Where the symbols take the points:
Mim: δ>Vof, λ>Vud, ω>Zur, σ>Pab
Bem: δ>Ket, λ>Mag, ω>Sos, σ>Zug
Vad: δ>Pif, λ>Pok, ω>Zil, σ>Neb
Fav: δ>Sak, λ>Nak, ω>Pep, σ>Seg
Tas: δ>Kod, λ>Zem, ω>Seg, σ>Nez
Vof: δ>Bod, λ>Mim, ω>Sis, σ>Rit
Fot: δ>Zoz, λ>Sis, ω>Zas, σ>Nem
Zat: δ>Mig, λ>Zas, ω>Vub, σ>Laf
Biz: δ>Pok, λ>Neb, ω>Gik, σ>Lub
Gem: δ>Nak, λ>Seg, ω>Kob, σ>Zav
Neb: δ>Biz, λ>Sug, ω>Pif, σ>Bog
Nol: δ>Lal, λ>Bap, ω>Kab, σ>Los
Nez: δ>Ris, λ>Mik, ω>Kod, σ>Buk
Mez: δ>Vub, λ>Gab, ω>Sir, σ>Zat
Lub: δ>Sug, λ>Bog, ω>Pok, σ>Pur
Kon: δ>Sir, λ>Bon, ω>Til, σ>Mez
Kod: δ>Zav, λ>Tas, ω>Gem, σ>Ris
Lav: δ>Zon, λ>Tav, ω>Bap, σ>Til
Rit: δ>Vud, λ>Pab, ω>Bod, σ>Kad
Soz: δ>Von, λ>Sos, ω>Pab, σ>Rud
Mag: δ>Bem, λ>Zel, ω>Gar, σ>Zil
Sug: δ>Neb, λ>Lub, ω>Vad, σ>Pep
Nak: δ>Fav, λ>Gem, ω>Pur, σ>Ner
Mik: δ>Nez, λ>Kab, ω>Tas, σ>Dep
Pep: δ>Bog, λ>Pur, ω>Neb, σ>Sak
Kab: δ>Mik, λ>Buk, ω>Zem, σ>Lal
Bon: δ>Kon, λ>Vub, ω>Dek, σ>Gab
Zit: δ>Zas, λ>Laf, ω>Gab, σ>Fot
Pur: δ>Pep, λ>Kob, ω>Sug, σ>Fav
Ket: δ>Rud, λ>Bem, ω>Soz, σ>Zel
Rus: δ>Dek, λ>Sir, ω>Tav, σ>Bon
Zav: δ>Ner, λ>Kod, ω>Nak, σ>Zem
Sak: δ>Kob, λ>Fav, ω>Bog, σ>Gem
Nem: δ>Zur, λ>Bod, ω>Zoz, σ>Mim
Tav: δ>Lav, λ>Suf, ω>Vel, σ>Dek
Lal: δ>Dep, λ>Nol, ω>Mik, σ>Vel
Til: δ>Suf, λ>Dek, ω>Zon, σ>Sir
Bod: δ>Nem, λ>Vof, ω>Fot, σ>Vud
Bap: δ>Nol, λ>Vel, ω>Buk, σ>Zon
Vel: δ>Bap, λ>Los, ω>Dep, σ>Lav
Sos: δ>Soz, λ>Gar, ω>Lus, σ>Ket
Zel: δ>Mag, λ>Zug, ω>Rud, σ>Lel
Suf: δ>Tav, λ>Til, ω>Los, σ>Rus
Sis: δ>Fot, λ>Zur, ω>Zit, σ>Bod
Pok: δ>Vad, λ>Biz, ω>Lel, σ>Sug
Dep: δ>Buk, λ>Lal, ω>Nez, σ>Bap
Lus: δ>Pab, λ>Kad, ω>Mim, σ>Soz
Mig: δ>Gab, λ>Zat, ω>Bon, σ>Zit
Kob: δ>Pur, λ>Sak, ω>Lub, σ>Nak
Von: δ>Kad, λ>Soz, ω>Rit, σ>Gar
Dek: δ>Til, λ>Rus, ω>Lav, σ>Kon
Zem: δ>Tas, λ>Ris, ω>Ner, σ>Mik
Zoz: δ>Laf, λ>Fot, ω>Zat, σ>Zur
Gik: δ>Lel, λ>Pif, ω>Zel, σ>Pok
Ris: δ>Zem, λ>Nez, ω>Zav, σ>Kab
Gab: δ>Mez, λ>Mig, ω>Kon, σ>Zas
Laf: δ>Zit, λ>Zoz, ω>Mig, σ>Sis
Zas: δ>Zat, λ>Zit, ω>Mez, σ>Zoz
Zur: δ>Sis, λ>Nem, ω>Laf, σ>Vof
Pab: δ>Rit, λ>Lus, ω>Vof, σ>Von
Pif: δ>Gik, λ>Vad, ω>Zug, σ>Biz
Vub: δ>Bon, λ>Mez, ω>Rus, σ>Mig
Zon: δ>Los, λ>Lav, ω>Nol, σ>Suf
Buk: δ>Kab, λ>Dep, ω>Ris, σ>Nol
Los: δ>Vel, λ>Zon, ω>Lal, σ>Tav
Rud: δ>Gar, λ>Ket, ω>Von, σ>Mag
Sir: δ>Rus, λ>Kon, ω>Suf, σ>Vub
Zug: δ>Zel, λ>Zil, ω>Ket, σ>Gik
Vud: δ>Mim, λ>Rit, ω>Nem, σ>Lus
Kad: δ>Lus, λ>Von, ω>Vud, σ>Sos
Ner: δ>Seg, λ>Zav, ω>Fav, σ>Tas
Bog: δ>Lub, λ>Pep, ω>Biz, σ>Kob
Gar: δ>Sos, λ>Rud, ω>Kad, σ>Bem
Zil: δ>Zug, λ>Lel, ω>Bem, σ>Pif
Lel: δ>Zil, λ>Gik, ω>Mag, σ>Vad
Seg: δ>Gem, λ>Ner, ω>Sak, σ>Kod

The rows follow the links: the fewer symbols apart two points are, the more alike their rows tend to be.

Each row is also shifted at random along 2 hidden directions that mean nothing.

Some points, each with a row of numbers:
Zil: -31 2 -5 7 -3 46 27 8 26 4 1 14 -22 23 -7 -54 4 -49 6 -5 44 -3 -18 -17 -3 28 -26 -17 -43 71
Dek: 95 6 3 5 24 -26 -14 -13 -2 -19 -12 -13 22 13 -17 35 10 11 1 7 -21 -26 -4 10 18 1 31 -18 37 1
Bem: -132 -12 -16 -17 -25 8 16 -5 7 26 -10 28 -30 -7 29 -26 10 3 13 -14 12 21 15 -25 -5 -16 -23 10 -36 -1
Kob: -11 -4 7 8 -19 25 -5 35 -16 3 46 -18 -1 -26 5 -20 -32 -7 -27 3 16 32 -5 19 -31 6 -25 34 -14 -29
Buk: 4 1 12 6 4 -17 -27 16 -28 -13 33 -32 28 -29 -12 28 -30 19 -28 8 -23 9 -2 30 -16 -4 10 24 32 -60
Lub: 18 3 4 11 -12 45 8 31 2 -2 35 -9 -10 -6 -7 -40 -20 -38 -18 2 30 20 -13 7 -23 21 -31 10 -30 18
Pok: -38 5 -1 15 -1 51 20 18 24 -3 16 -4 -14 15 -14 -51 -7 -54 -5 1 42 0 -22 -4 -11 36 -25 -13 -36 60
Suf: -18 -11 4 -19 -6 -60 -34 -10 -36 1 3 -7 22 -42 16 63 -8 70 -7 0 -54 15 29 19 -1 -44 22 36 51 -102
Nez: 77 5 11 15 3 5 -18 30 -23 -16 47 -35 21 -20 -18 9 -30 -1 -33 12 -6 13 -11 33 -21 10 0 21 18 -38
Zav: -15 2 12 11 -7 12 -18 33 -23 -12 48 -33 12 -25 -10 -1 -31 -3 -32 8 0 21 -6 30 -27 9 -9 28 11 -41
Vud: 18 -15 -15 -26 -19 -18 13 -27 7 26 -36 37 -24 -2 32 0 26 26 30 -18 -6 8 22 -32 10 -32 -4 -1 -16 -7
Kab: -110 20 17 30 38 9 -16 14 3 -41 21 -41 37 27 -50 14 -15 -29 -23 23 0 -38 -32 33 4 44 23 -29 37 36
Fot: 19 -11 -12 -24 -11 -42 0 -32 -8 23 -39 30 -7 -11 30 29 23 44 25 -13 -29 6 29 -25 18 -42 12 8 6 -36
Lav: -41 -2 7 1 15 -41 -28 -6 -22 -13 0 -19 28 -14 -9 48 -4 36 -8 8 -39 -9 9 23 6 -12 33 8 48 -50
Bap: -76 14 16 17 34 -16 -18 3 -6 -32 11 -32 37 13 -38 35 -7 -6 -14 16 -16 -33 -17 28 11 19 35 -19 48 8
Zel: -138 -22 -14 -30 -48 -7 6 7 -17 44 4 27 -32 -46 53 -15 -3 40 4 -19 -3 54 31 -20 -25 -46 -32 48 -34 -70
Vof: 95 -2 -10 -15 -2 -8 17 -28 20 15 -45 32 -19 22 14 -6 29 3 31 -11 2 -13 7 -29 19 -10 1 -21 -16 31
Vel: 124 3 10 9 14 -19 -24 10 -19 -16 21 -27 26 -11 -14 31 -15 13 -20 9 -20 -7 -5 26 -3 1 18 10 35 -30
Sug: -9 -6 1 5 -21 32 7 29 -5 6 35 -7 -15 -23 9 -34 -22 -17 -16 -3 24 33 -4 6 -29 12 -31 25 -29 -12
Los: 30 -13 5 -17 -18 -57 -41 7 -52 9 19 -18 22 -61 24 61 -21 77 -20 2 -55 34 32 28 -16 -49 15 59 46 -135
Bon: 30 8 2 1 30 -30 -7 -23 7 -16 -30 0 20 25 -17 32 20 10 15 3 -19 -36 -2 -1 28 2 34 -29 32 23
Biz: 41 -3 -2 4 -19 42 14 28 2 7 30 -3 -22 -11 9 -49 -18 -29 -12 -3 33 26 -9 -1 -25 14 -35 18 -36 11
Pab: -49 -11 -15 -24 -17 -14 16 -26 12 29 -41 36 -25 5 29 -3 24 18 28 -16 -2 5 20 -34 15 -28 -4 -4 -20 7
Dep: 71 6 11 13 14 -8 -22 19 -19 -22 32 -33 26 -11 -21 22 -23 4 -27 12 -12 1 -8 32 -13 10 11 12 31 -30
Zem: -11 4 14 14 2 6 -20 28 -22 -18 46 -33 18 -22 -17 7 -28 -3 -30 11 -2 8 -9 32 -22 13 -2 22 20 -36
Sak: -55 -3 6 7 -16 23 -8 31 -17 0 48 -21 -1 -27 1 -15 -28 -9 -26 2 9 29 -3 21 -29 8 -21 31 -10 -30
Nol: -19 5 14 10 12 -20 -27 8 -23 -22 22 -33 32 -12 -19 37 -14 16 -19 11 -27 -6 -5 29 -3 1 23 8 42 -37
Ner: 73 1 8 15 -8 20 -10 35 -17 -10 54 -33 10 -22 -9 -15 -36 -12 -36 8 11 25 -10 27 -29 17 -17 25 -2 -32

The symbols that take the first to the second take the third to the fourth, perhaps in another order. What is the fourth?
Answers are names.
-52 31 21 43 67 20 -4 0 27 -62 2 -43 42 67 -77 9 3 -63 -11 26 11 -74 -53 27 30 70 39 -66 41 105
: 109 6 8 7 11 -26 -24 5 -21 -15 14 -26 23 -13 -10 35 -13 20 -16 8 -23 -3 -1 25 -2 -2 17 10 36 -41
:: 82 -12 -15 -25 -17 -27 6 -26 0 29 -42 34 -20 -11 36 8 22 39 27 -17 -15 10 27 -30 8 -39 1 11 -11 -25
: Vud

-31 -1 1 -8 14 -48 -18 -22 -11 -6 -25 -1 19 0 -1 50 14 37 12 1 -35 -18 12 2 21 -19 33 -6 41 -28
: 70 2 4 -4 15 -40 -17 -15 -12 -10 -16 -4 18 -3 -3 42 8 31 6 1 -32 -12 9 9 11 -16 30 0 40 -33
:: -39 -7 -14 -10 -20 21 25 -4 17 22 -13 28 -30 2 20 -38 12 -13 18 -13 22 11 4 -25 -1 -10 -22 -1 -39 24
: Gar

2 6 -7 -7 15 -18 12 -35 21 1 -51 21 -4 33 0 8 35 1 33 -5 -6 -33 2 -25 33 -5 19 -38 2 46
: -72 -2 -9 -13 7 -25 8 -36 16 9 -54 29 -6 20 11 13 34 13 34 -9 -11 -21 12 -28 30 -18 16 -26 2 25
:: 43 9 14 22 3 37 -2 34 -2 -20 45 -31 11 0 -27 -21 -27 -37 -30 15 22 5 -23 25 -21 33 -12 4 -5 14
: Zav

79 1 -9 -4 7 13 29 -25 34 6 -48 30 -20 42 2 -20 33 -25 35 -8 20 -27 -6 -33 28 8 0 -42 -26 78
: 41 -14 -16 -29 -21 -16 14 -25 5 29 -35 38 -29 -7 34 -7 25 25 27 -16 -4 13 25 -32 9 -32 -9 4 -23 -8
:: -52 -7 8 0 -20 10 -15 33 -26 3 50 -23 2 -40 7 -6 -32 7 -31 4 0 37 4 23 -36 -2 -20 41 -4 -58
: Gem

-56 -5 6 6 -14 31 0 27 -11 1 42 -14 -4 -21 1 -27 -26 -15 -23 5 18 25 -4 13 -26 12 -23 24 -20 -12
: -102 3 7 13 -4 31 -3 27 -2 -7 40 -20 2 -7 -10 -21 -25 -22 -26 5 18 14 -15 17 -23 18 -16 14 -11 -2
:: -142 5 -8 5 5 36 29 -10 31 4 -17 17 -19 33 -9 -44 14 -45 19 -2 37 -14 -15 -25 10 25 -15 -32 -38 82
: Zug

77 0 6 -2 15 -38 -18 -12 -13 -9 -9 -9 22 -4 -4 41 4 27 2 6 -33 -13 10 12 13 -13 27 -3 41 -29
: 128 -13 -7 -23 -13 -54 -19 -19 -26 17 -15 9 4 -34 28 46 7 66 8 -7 -46 19 30 0 6 -50 13 29 27 -80
:: -17 -2 4 8 -16 30 -2 32 -11 -1 45 -13 -3 -21 1 -28 -28 -17 -25 3 17 25 -7 14 -29 13 -27 27 -21 -16
: Gem

-11 -7 -16 -15 -18 14 24 -10 17 23 -22 33 -32 4 24 -29 15 -8 20 -14 19 11 8 -31 5 -11 -20 -3 -41 21
: -72 2 -8 -8 0 16 28 -21 32 11 -35 31 -25 28 7 -29 25 -23 29 -10 25 -14 -3 -31 17 6 -7 -28 -32 64
:: 96 -10 -16 -20 -21 1 20 -18 12 30 -31 38 -29 -2 32 -19 21 9 26 -14 10 14 17 -35 5 -23 -13 2 -32 8
: Rit

9 -11 -15 -26 -16 -26 8 -27 4 26 -43 34 -19 -6 31 8 26 34 30 -13 -14 6 27 -28 12 -35 2 -1 -10 -15
: -171 5 -10 -10 7 -5 23 -35 30 8 -53 31 -16 38 5 -11 36 -12 36 -10 8 -28 2 -33 29 -1 10 -41 -13 58
:: -130 -10 -15 -20 -27 1 15 -12 6 30 -20 32 -30 -14 33 -19 11 15 16 -15 5 23 19 -28 -1 -24 -19 13 -36 -6
: Zel

36 19 11 22 47 -10 -10 -12 14 -38 -14 -18 34 44 -45 27 10 -25 3 18 -5 -58 -25 15 28 29 38 -49 39 57
: -57 0 6 -3 14 -48 -25 -16 -21 -8 -11 -9 27 -10 -2 54 1 45 -2 3 -42 -11 11 12 14 -22 36 3 48 -53
:: -127 0 12 12 8 -5 -23 23 -23 -19 37 -34 26 -20 -15 21 -28 12 -30 13 -14 4 -4 36 -13 6 10 19 30 -42
: Nez

51 -17 -14 -20 -41 16 14 11 -6 36 10 22 -38 -33 44 -35 -4 13 4 -18 15 51 24 -21 -24 -27 -43 37 -46 -34
: -43 -4 -12 -11 -18 24 22 -2 11 18 -12 24 -29 -1 20 -37 10 -14 12 -10 25 11 6 -27 -4 -2 -24 -2 -44 26
:: -71 8 -1 2 35 -31 0 -35 20 -15 -49 10 15 42 -20 33 32 2 24 2 -18 -47 -5 -10 37 5 38 -45 29 45
: Mez

65 4 11 6 15 -21 -23 7 -17 -19 17 -25 29 -12 -16 33 -16 16 -16 12 -23 -6 -6 26 -3 -2 20 6 38 -35
: 111 10 11 14 18 -7 -20 14 -13 -25 26 -33 27 -2 -26 24 -18 -1 -23 15 -12 -9 -13 28 -6 14 17 5 32 -16
:: -260 -9 -6 -8 -22 13 6 11 -5 15 11 9 -16 -20 19 -19 -7 4 -1 -6 10 26 8 -7 -14 -7 -22 21 -25 -21
: Lel

31 -6 -10 -6 -22 35 22 8 9 21 6 16 -28 -5 19 -46 -1 -23 6 -9 31 25 0 -18 -13 5 -32 8 -46 23
: -18 -23 -9 -24 -54 9 -3 28 -30 39 38 8 -30 -70 51 -17 -25 38 -17 -15 3 73 29 -4 -44 -38 -41 71 -33 -98
:: -75 -20 -17 -31 -35 -21 10 -21 -3 40 -28 38 -30 -27 47 2 19 43 23 -18 -14 29 37 -30 -1 -49 -13 26 -24 -46
: Ket

97 -7 -12 -10 -26 32 24 -2 18 23 -9 25 -34 0 22 -46 9 -21 13 -15 30 20 5 -26 -8 -2 -28 4 -50 24
: -21 -17 -16 -24 -38 5 11 0 -3 37 -3 30 -35 -29 43 -27 3 17 10 -16 11 40 25 -24 -14 -30 -30 31 -40 -32
:: -74 -9 -4 -4 -28 27 8 17 -1 17 22 5 -25 -20 20 -33 -15 -8 -10 -6 19 34 4 -5 -24 -3 -31 26 -30 -14
: Pok

64 10 10 12 31 -22 -11 -10 2 -27 -12 -13 26 24 -27 32 7 3 3 9 -15 -35 -9 12 20 13 32 -29 38 15
: 79 -4 4 -8 1 -47 -28 -8 -29 -4 1 -10 20 -26 8 51 -8 50 -8 4 -43 8 19 17 0 -30 21 20 42 -74
:: 105 -3 -13 -8 -10 22 29 -16 26 20 -27 32 -31 23 18 -38 22 -21 25 -13 23 -2 1 -33 9 0 -21 -17 -40 51
: Kad

75 4 11 17 3 19 -13 33 -17 -16 50 -33 16 -12 -15 -4 -33 -16 -34 10 7 11 -14 27 -24 22 -7 15 10 -17
: -29 15 17 29 26 15 -13 22 -5 -34 33 -39 28 11 -40 6 -23 -27 -25 18 5 -20 -26 34 -4 35 9 -9 26 17
:: -159 15 17 23 41 -9 -17 3 -1 -39 11 -36 40 25 -45 32 -9 -11 -15 21 -14 -39 -23 32 11 31 33 -27 49 23
: Vel

-49 5 15 17 4 7 -18 29 -19 -18 41 -35 20 -13 -17 11 -31 -2 -30 11 -5 9 -11 34 -15 11 3 17 22 -29
: 36 -3 12 7 -4 -3 -25 29 -30 -8 47 -34 24 -36 -6 19 -33 16 -33 9 -15 18 0 33 -26 -2 1 38 24 -64
:: 2 1 -3 -7 18 -39 -8 -29 0 -5 -34 10 14 11 -1 38 21 27 18 -2 -31 -23 7 -3 24 -15 32 -17 31 -8
: Mig

